Questions about the array below.
1) Which number is the bottom entry of the column that holds the smallest entry?
2) Which number is the first entry, reading row by row?
3) Which number is the bottom-left entry?
4) Which number is the largest entry in the first row?
5) Which number is the entry just right of 143?
6) Which number is the entry directly above 143?
7) Which number is the entry just left of 109?
8) Which number is the entry in the top-right corner?
[[132 125 124 127 128 104 121 150 132 104]
 [122 130 124 126 128 143 124 145 123 114]
 [133 125 131 129 128 109 133 111 132 141]
 [126 128 125 127 128 128 123 154 126 113]
 [137 125 123 126 128 108 120 141 135 102]
 [124 132 125 127 128 154 123 138 125 111]
 [126 130 131 129 128 140 132 110 127 137]]
1) 137
2) 132
3) 126
4) 150
5) 124
6) 104
7) 128
8) 104

[138 144 113 156 119 101 101 100 120 136 148 151 115 129]
The third entry from the right is 151
The 5th-last entry: 136
The last entry is 129
The first entry -> 138

[[142 142 145 144]
 [142 140 141 149]
 [142 141 141 139]
 [143 137 149 148]]
Indices start at 1.
The entry in the bottom-right corner -> 148
Find the entry in the bottom-left corner.
143
The entry at row 2, column 2 -> 140
Find the entry in row 1 and column 1.
142
The entry just left of 148 is 149
The top-right entry: 144
Find the entry at row 1, column 3.
145

[[127 130 135 157 126 148 134 114 135 114 142 132 124 122 123 128]
 [125 124 126 122 135 144 119 146 119 123 130 119 126 114 128 131]
 [137 142 133 123 131 115 127 126 130 143 117 127 128 147 123 130]
 [127 127 139 152 118 125 137 108 143 115 145 133 128 133 126 127]
 [126 120 116 111 121 109 134 125 127 135 120 138 133 130 136 122]
 [131 127 123  99 129 112 124 148 123 138 116 126 134 131 129 129]
 [120 120 137 127 125 116 118 134 130 118 143 111 127 128 133 132]
 [126 143 139 157 145 156 113 121 119 127 133 110 114 128 123 136]
 [141 137 133 140 128 152 141 133 138 121 128 141 131 122 112 129]
 [141 136 128 119 118 105 144 121 141 140 117 145 137 147 122 124]
 [117 116 111 138 124 135 138 103 123 126 128 144 125 116 140 118]
 [129 141 145 136 136 119 111 129 127 133 132 105 121 146 126 137]
 [140 137 129 135 128 145 140 130 136 127 124 142 131 126 115 128]]
Rows and columns are numbered from 1.
The bottom-right entry?
Answer: 128
The top entry of the column that holds the smallest entry?
Answer: 157
The bottom-left entry?
Answer: 140
The entry at row 3, column 1 -> 137
The entry at row 1, column 3 is 135
The top-right entry?
Answer: 128
The entry in the top-left corner?
Answer: 127
The entry at row 1, column 2 -> 130
The entry in row 2 and column 1?
Answer: 125
The bottom entry of the column that holds the smallest entry?
Answer: 135
The entry at row 2, column 3?
Answer: 126
The entry just right of the smallest entry?
Answer: 129
The entry directly below the smallest entry?
Answer: 127
The entry at row 3, column 2?
Answer: 142
The smallest entry: 99

Questions about the array below. Counting starts at 1.
1) Report the entry at row 3, column 1.
2) Report the top-right entry.
3) Report the entry at row 2, column 1.
4) Report the top entry of the column that holds the largest entry.
5) Report the entry just left of the largest entry.
6) Report the bottom-right entry.
7) Report the entry in row 1 and column 1.
8) Report the entry in the bottom-left corner.
[[110 135 133 111 120 122 147 123]
 [142 135 127 123 103 117 120 117]
 [118 126 130 135 132  98 114 133]
 [142 153 136 117 126 122 114 128]
 [142 130 127 123 103 117 125 120]]
1) 118
2) 123
3) 142
4) 135
5) 142
6) 120
7) 110
8) 142

[[127, 131, 125, 129],
 [128, 133, 126, 128],
 [134, 127, 124, 124],
 [121, 124, 133, 131],
 [105, 137, 137, 142],
 [122, 127, 127, 132],
 [121, 124, 132, 132]]
The top entry of the column that holds the smallest entry -> 127
The entry directly above the largest entry: 131
What is the second entry from the end, reading row by row? 132
The bottom entry of the column that holds the largest entry is 132
What is the top-right entry? 129
The entry directly below the smallest entry: 122
The entry in the bottom-left corner -> 121
What is the entry just left of the largest entry? 137
What is the smallest entry in the first row? 125
The second entry on the main diagonal -> 133
The largest entry in the last column is 142
The smallest entry in the last column -> 124
The entry directly below the largest entry is 132
What is the first entry in the row that holds the largest entry? 105

Read these off the matrix that follows. Counting starts at 1.
1) The entry in the top-left corner?
2) The entry in row 3 and column 3?
3) The entry in the top-right corner?
4) The entry just right of the smallest entry?
5) The entry at row 1, column 3?
6) The entry at row 2, column 1?
[[126 129 133 132]
 [135 115 127 129]
 [125 130 124 129]
 [122 131 142 142]
 [123 130 140 139]
 [113 140 105 132]
 [134 135 133 113]
 [131 122 127 128]
 [128 128 129 129]
 [136 112 127 129]
 [124 131 122 129]
 [130 125 127 128]]
1) 126
2) 124
3) 132
4) 132
5) 133
6) 135

Read these off the grid that follows. Indices start at 1.
1) What is the top entry of the column that holds the smallest entry?
2) What is the entry just left of 118?
3) What is the entry at row 2, column 1?
4) What is the top-left entry?
5) What is the entry just left of 133?
[[127 144 133 118 114 110]
 [135 135 127 111 119 106]]
1) 110
2) 133
3) 135
4) 127
5) 144
